Each row is followed by its class. Each block has new classes.
[ 1.67 -0.56 -0.43  0.55 -1.06  0.48  1.84  0.54 -1.68 -1.21  2.27 -0.75
  3.37 -0.52 -0.87  3.06  1.23  2.73  0.57 -1.05  0.87  0.76 -0.54  0.32
 -2.81 -0.45 -1.56 -0.78  0.72] -> G
[ 3.70 -1.91 -0.56 -0.76 -2.46  0.45  2.84 -2.45 -3.16 -2.46  5.46 -1.76
  3.78 -0.57 -1.58  4.41  1.53  6.58  0.28 -1.93  3.51  1.42 -1.57  0.49
 -3.28 -0.09 -2.38 -1.34 -0.31] -> G
[ 3.66 -1.35  0.52  0.15 -1.37  0.59  0.54  0.12 -1.52 -1.87  1.92 -1.91
  2.23 -1.15 -1.00  3.07  1.08  4.47  1.05 -1.20  1.77  0.73 -0.48  0.40
 -0.86 -1.12 -2.29 -1.36  1.05] -> G
[ 3.05 -0.54  0.15 -0.01 -1.28  0.00  0.41  0.92 -1.26 -1.22  2.94  0.47
  3.34  0.63  0.67  1.35  0.23  3.19  0.22 -0.01 -1.68  1.23  0.32  0.51
 -1.20 -0.16 -0.70 -0.47 -0.39] -> G
[ 2.54 -0.04  2.14  0.99 -0.62  0.54 -1.61 -0.37 -1.44 -1.15  3.45 -0.15
  1.60 -0.17 -3.09  1.99 -0.42  6.60  0.39 -0.39 -1.50 -0.34  0.40  0.32
 -4.72 -0.45 -2.55 -0.81  0.51] -> G
[ 0.98 -0.57 -0.75 -0.39 -1.71  0.75  0.03  0.16 -1.42 -1.00  2.28 -0.88
  2.87  0.03 -0.65  2.35  0.83  3.81  0.01 -0.09  0.99  0.79  0.14 -0.21
 -1.63 -0.65 -1.11 -0.17 -0.22] -> G
[ 1.74  0.87  1.39  1.57 -1.26  1.82  3.76 -0.48 -2.01 -3.02  4.53 -1.87
  3.05 -2.99  0.31  5.83  1.00  2.33 -0.80 -1.88  0.21  1.79  1.62 -0.40
 -4.18 -0.97 -1.71 -0.30  1.27] -> P
[ 1.37 -1.65 -1.10  0.95 -1.64  0.96  1.57  0.38 -1.54 -0.93  2.34 -0.25
  1.92 -0.77 -1.04  2.66  0.99  3.70  0.16 -1.36  2.59  0.40 -0.99  0.09
 -3.10 -0.75 -1.85  0.29  0.72] -> G
[ 2.09 -0.32  1.94  0.70 -1.70  0.70 -1.58 -0.89 -2.08 -1.57  2.37 -0.36
  2.54 -1.36 -2.62  2.48  1.13  5.88  1.20 -1.11  0.84  0.07  0.23  0.55
 -3.13 -0.82 -2.55 -0.78  0.48] -> G
[ 2.83  1.31 -0.74 -0.77 -1.40  0.81  1.65 -1.37 -0.81 -2.43  0.53 -1.27
 -1.24 -1.84 -0.24  4.55 -0.63  1.11 -0.69 -1.74 -0.41  0.26  0.73 -0.03
 -3.23 -0.08  0.29 -0.19  0.73] -> N
[ 0.67 -0.23  2.63  1.40 -1.17  1.28  2.19  0.25 -1.72 -3.01  2.54 -0.50
  4.09 -2.53 -0.77  4.10  1.29  4.09  1.08 -1.74  0.30  1.57  0.99  0.20
 -2.22 -0.58 -2.93 -0.36  1.46] -> M
[ 2.14 -0.42  0.32  0.42 -0.56  0.58  0.65  1.03 -2.33 -0.90  3.87  0.47
  3.36 -1.52 -0.51  2.60  1.62  3.88  0.67 -0.30  1.72  0.78  0.14 -0.09
 -2.43 -0.68 -1.29 -0.18  0.90] -> G
[ 2.11  0.84  1.98  0.81 -0.48  0.67 -0.23 -0.26 -1.16 -1.85  3.92 -0.08
  2.93  0.29 -0.95  1.75  0.67  4.70  0.78 -0.48 -1.92  0.13  0.55  0.48
 -3.12 -0.30 -1.76 -0.71  0.14] -> G
[ 1.54  0.09  0.31  1.17 -1.66  1.13  2.38  0.27 -2.26 -1.77  2.96 -0.94
  1.68 -2.16 -0.71  4.68  1.22  3.71  0.48 -2.06  1.93  0.63  0.22  0.91
 -3.93  0.51 -1.22  0.20  1.49] -> M
[ 2.01 -0.97 -0.09  0.10 -1.08 -1.00 -0.48  0.19 -2.24 -1.43  2.32  0.50
  2.71 -0.39  0.02  2.47  0.09  3.17 -0.34 -1.00  0.64  0.90  0.50  0.40
 -1.16 -0.60 -1.14  0.20  1.36] -> G
[ 4.17 -0.59  0.17  0.14 -0.89  0.26  0.41 -0.87 -0.07 -2.36  3.96 -0.79
  1.37 -0.08 -2.33  3.29  0.79  6.18  0.61 -0.79 -0.45  0.11  0.32  1.97
 -4.52 -0.19 -1.94 -0.10 -0.65] -> G
[ 3.04 -1.14  0.35 -0.42 -1.44  0.18  0.33 -0.71 -4.15 -2.04  3.44 -0.98
  2.59 -0.27 -2.21  4.17  0.72  5.87 -0.06 -1.43  0.22  0.60  3.61  0.89
 -4.06 -0.91 -2.49 -0.58  0.34] -> G
[-0.57 -0.20  0.55  0.21 -0.71 -0.56  1.42 -0.17 -1.15 -1.16  0.27 -1.52
  1.05 -0.54 -0.44  2.64 -0.28  2.20  0.27 -0.96 -0.22  1.48  0.01 -0.36
 -1.17 -0.63 -1.11 -0.04  0.98] -> M
